Below are the code and all the weights of a small trained network. Each question names an input and a class and asks about switching units off, where a switched-off unit gives its printed mean instead of its output.

import numpy as np


def w(rows, s, z=0):
    codes = np.array(rows[::2]) - 128.0
    scale = np.full(codes.shape[1], s)
    scale[-1] = z or s
    return codes * scale


def norm(h):
    return h / np.sqrt((h * h).mean(-1, keepdims=True) + 1e-5)


def f(y):
    return np.maximum(y, 0)


def log_softmax(a):
    a = a - a.max(-1, keepdims=True)
    return a - np.log(np.exp(a).sum(-1, keepdims=True))


def net(x, mask):
    res = np.array(x, float).reshape(1, 7) / 4 @ E
    u = 0
    for l in range(4):
        y = f(norm(res) @ A[l][:, :-1].T + A[l][:, -1])
        res = res + np.where(mask[u : u + 8], y, B[l][:, -1]) @ B[l][:, :-1]
        u += 8
    return log_softmax(norm(res)[-1] @ U[:, :-1].T + U[:, -1])


A, B = {}, {}
E = w([
[78,120,131,95,200,129,80,102,132],'x0',
[112,94,116,163,188,136,152,206,96],'x1',
[186,104,79,144,149,99,102,63,45],'x2',
[163,235,188,94,174,142,154,135,90],'x3',
[112,222,96,252,164,16,103,134,169],'x4',
[130,128,124,126,131,127,128,127,128],'x5',
[93,181,49,149,88,225,77,138,123],'x6',
],0.0044)
A[0] = w([
[54,131,183,67,255,131,67,69,135,125],'L0N0',
[105,90,66,134,202,169,235,224,68,17],'L0N1',
[102,114,79,185,196,145,180,220,58,41],'L0N2',
[174,143,138,152,32,136,151,119,114,88],'L0N3',
[208,104,88,167,183,113,103,70,63,3],'L0N4',
[92,197,20,164,150,246,188,121,94,30],'L0N5',
[192,94,162,170,34,100,211,198,124,176],'L0N6',
[238,189,159,186,46,162,203,186,75,140],'L0N7',
],0.0046,0.0047)
B[0] = w([
[149,115,17,106,193,170,104,147,167,252],'L0N0',
[212,100,238,135,109,184,33,99,188,162],'L0N1',
[226,138,216,210,117,141,43,85,236,168],'L0N2',
[129,109,136,109,158,160,97,119,157,165],'L0N3',
[206,128,84,199,33,179,158,165,69,160],'L0N4',
[63,143,154,80,1,86,22,215,104,177],'L0N5',
[122,144,39,97,189,176,127,122,167,254],'L0N6',
[110,117,59,59,230,123,89,103,134,238],'L0N7',
],0.0059,0.0033)
A[1] = w([
[149,155,142,104,102,125,119,2,178,6],'L1N0',
[82,69,85,162,74,102,154,117,162,2],'L1N1',
[115,178,134,90,67,134,97,29,146,46],'L1N2',
[176,134,113,102,191,107,150,124,145,67],'L1N3',
[40,158,173,96,126,139,102,166,124,192],'L1N4',
[72,149,205,123,101,152,122,142,200,63],'L1N5',
[199,52,191,95,171,30,243,154,156,100],'L1N6',
[109,86,120,20,81,201,160,144,82,70],'L1N7',
],0.0058,0.0034)
B[1] = w([
[233,123,221,212,122,205,81,175,209,167],'L1N0',
[93,1,72,174,165,107,78,90,116,155],'L1N1',
[217,86,211,149,154,75,108,189,197,180],'L1N2',
[82,85,99,97,62,93,85,133,154,207],'L1N3',
[172,106,78,85,108,45,178,168,135,220],'L1N4',
[180,88,143,143,127,84,175,218,183,167],'L1N5',
[78,200,107,107,11,156,3,192,128,216],'L1N6',
[47,220,153,224,132,95,145,50,146,254],'L1N7',
],0.0058,0.0035)
A[2] = w([
[115,131,124,109,46,57,67,126,92,108],'L2N0',
[100,118,117,138,194,166,158,119,201,211],'L2N1',
[180,153,81,194,100,65,177,96,157,99],'L2N2',
[189,122,117,187,109,115,109,40,2,4],'L2N3',
[114,55,200,50,97,229,170,109,85,51],'L2N4',
[186,254,185,77,212,134,161,178,60,61],'L2N5',
[65,164,127,165,161,71,135,135,182,138],'L2N6',
[141,63,154,122,195,48,115,141,106,49],'L2N7',
],0.0064,0.0017)
B[2] = w([
[61,134,135,95,110,193,147,146,155,204],'L2N0',
[180,120,115,112,129,167,127,89,94,253],'L2N1',
[83,169,168,110,178,191,132,108,109,214],'L2N2',
[184,118,151,76,86,139,201,226,51,198],'L2N3',
[92,254,175,236,178,105,122,112,93,172],'L2N4',
[101,8,128,124,116,15,116,68,154,215],'L2N5',
[134,144,159,111,116,184,177,97,53,255],'L2N6',
[121,176,106,113,74,190,98,147,152,166],'L2N7',
],0.008,0.0038)
A[3] = w([
[90,93,173,118,157,144,236,165,198,84],'L3N0',
[218,124,173,185,146,128,79,146,181,122],'L3N1',
[122,93,187,229,150,146,79,176,99,53],'L3N2',
[75,112,148,111,22,116,87,125,112,91],'L3N3',
[161,46,130,179,139,99,116,152,152,2],'L3N4',
[140,126,99,88,138,154,253,122,183,128],'L3N5',
[83,14,117,230,98,173,151,112,117,62],'L3N6',
[75,182,171,187,144,131,193,68,91,87],'L3N7',
],0.0068,0.0042)
B[3] = w([
[215,142,152,148,106,118,130,174,14,177],'L3N0',
[126,88,201,140,130,191,186,77,187,251],'L3N1',
[160,144,211,98,115,153,145,103,171,173],'L3N2',
[77,162,146,111,154,109,147,180,143,223],'L3N3',
[157,177,121,90,150,55,170,108,142,140],'L3N4',
[168,87,85,145,137,180,89,184,59,226],'L3N5',
[141,142,183,24,165,2,160,85,122,215],'L3N6',
[50,116,121,164,162,159,230,128,98,240],'L3N7',
],0.0073,0.0028)
U = w([
[48,225,169,231,169,138,204,90,77,114],'0',
[50,173,144,92,8,136,37,173,165,130],'1',
[217,109,237,143,117,186,104,92,212,98],'2',
[208,92,131,98,88,146,179,186,27,104],'3',
[131,113,23,96,194,182,90,72,167,140],'4',
[99,48,135,63,152,10,171,64,153,95],'5',
[116,109,130,92,141,180,159,120,136,214],'6',
[133,32,113,240,61,109,114,132,133,6],'7',
],0.011)

Each question gives the input, the list of numbers given to net, and the class t.
The units are the neurons (one row each of A and B). Each row of codes is followed by its name. A weight is (code - 128) times the scale printed after its matrix; where a second scale follows, it is the last column's (A, B and U).
mask holds one flag per neuron, layer by layer. A switched-off neuron (its flag False) gives its mean, the last column of its row in B, instead of its output. The means were averaged over made-up inputs and are rounded, as every weight is.
A unit's drop is (log p(t) with every unit on - log p(t) with that unit switched off) / (log p(t) with every unit on - log p(t) with every unit switched off).
The circuit of an input: a set's keep is (log p(t) with only the set's units on - log p(t) with every unit switched off) / (log p(t) with every unit on - log p(t) with every unit switched off). Starting from the 12 units with the biggest drops (on a tie, the unit counted first), units are removed one at a time, each time the one whose removal leaves the highest keep (on an exact tie, the one counted first), for as long as the keep stays at least 0.8.
circuit, biggest first: the units of the circuit, biggest drop first
most important unit: the unit with the biggest drop
k most important neurons: the k neurons with the biggest drops, biggest first
k most important neurons of layer l: the k neurons of layer l with the biggest drops, biggest first
input [4,-8,3,6,3,5,0], class 2: most important unit -> L1N0
input [-3,-1,-8,-8,-1,2,-5], class 3: 4 most important neurons -> [L3N0 L0N6 L2N5 L3N5]
input [8,-6,-8,7,-7,-3,2], class 3: circuit, biggest first -> [L1N4 L1N5 L3N0 L3N5]
input [-1,-7,0,-2,-5,-7,6], class 2: circuit, biggest first -> [L1N2 L1N0]
input [-8,-3,-7,6,-6,4,5], class 4: 2 most important neurons of layer 2 -> [L2N3 L2N1]
input [6,2,6,2,-3,-2,2], class 3: 4 most important neurons -> [L2N3 L0N4 L0N6 L0N7]
input [-1,0,-8,8,-4,3,-8], class 1: 2 most important neurons -> [L1N6 L1N3]
input [5,1,-1,0,-5,-5,-6], class 1: 2 most important neurons -> [L1N6 L0N6]
input [8,-8,-1,2,4,8,-5], class 2: 3 most important neurons -> [L1N0 L0N7 L0N6]
input [1,0,7,-7,0,2,-5], class 3: circuit, biggest first -> [L2N3 L0N4]
input [3,-7,7,4,4,-6,3], class 2: circuit, biggest first -> [L1N0 L1N2]
input [2,-8,3,-7,-5,7,-5], class 2: 4 most important neurons of layer 1 -> [L1N0 L1N2 L1N3 L1N4]
input [8,5,-6,0,-5,4,-8], class 1: 2 most important neurons -> [L1N6 L0N6]
input [1,-5,5,8,-6,-3,-6], class 5: circuit, biggest first -> [L2N5]
input [6,-8,1,5,4,5,5], class 2: circuit, biggest first -> [L1N2 L1N0]
input [-7,-2,-8,-4,7,-7,-3], class 3: 2 most important neurons -> [L3N5 L1N7]
input [-2,-4,3,5,4,0,0], class 5: 2 most important neurons of layer 1 -> [L1N7 L1N1]
input [-8,7,-2,7,-2,-5,1], class 4: 2 most important neurons of layer 0 -> [L0N7 L0N6]
input [-2,1,1,7,-4,0,-5], class 5: 2 most important neurons -> [L2N5 L0N7]
input [5,-5,-6,-8,6,0,-1], class 5: most important unit -> L1N1
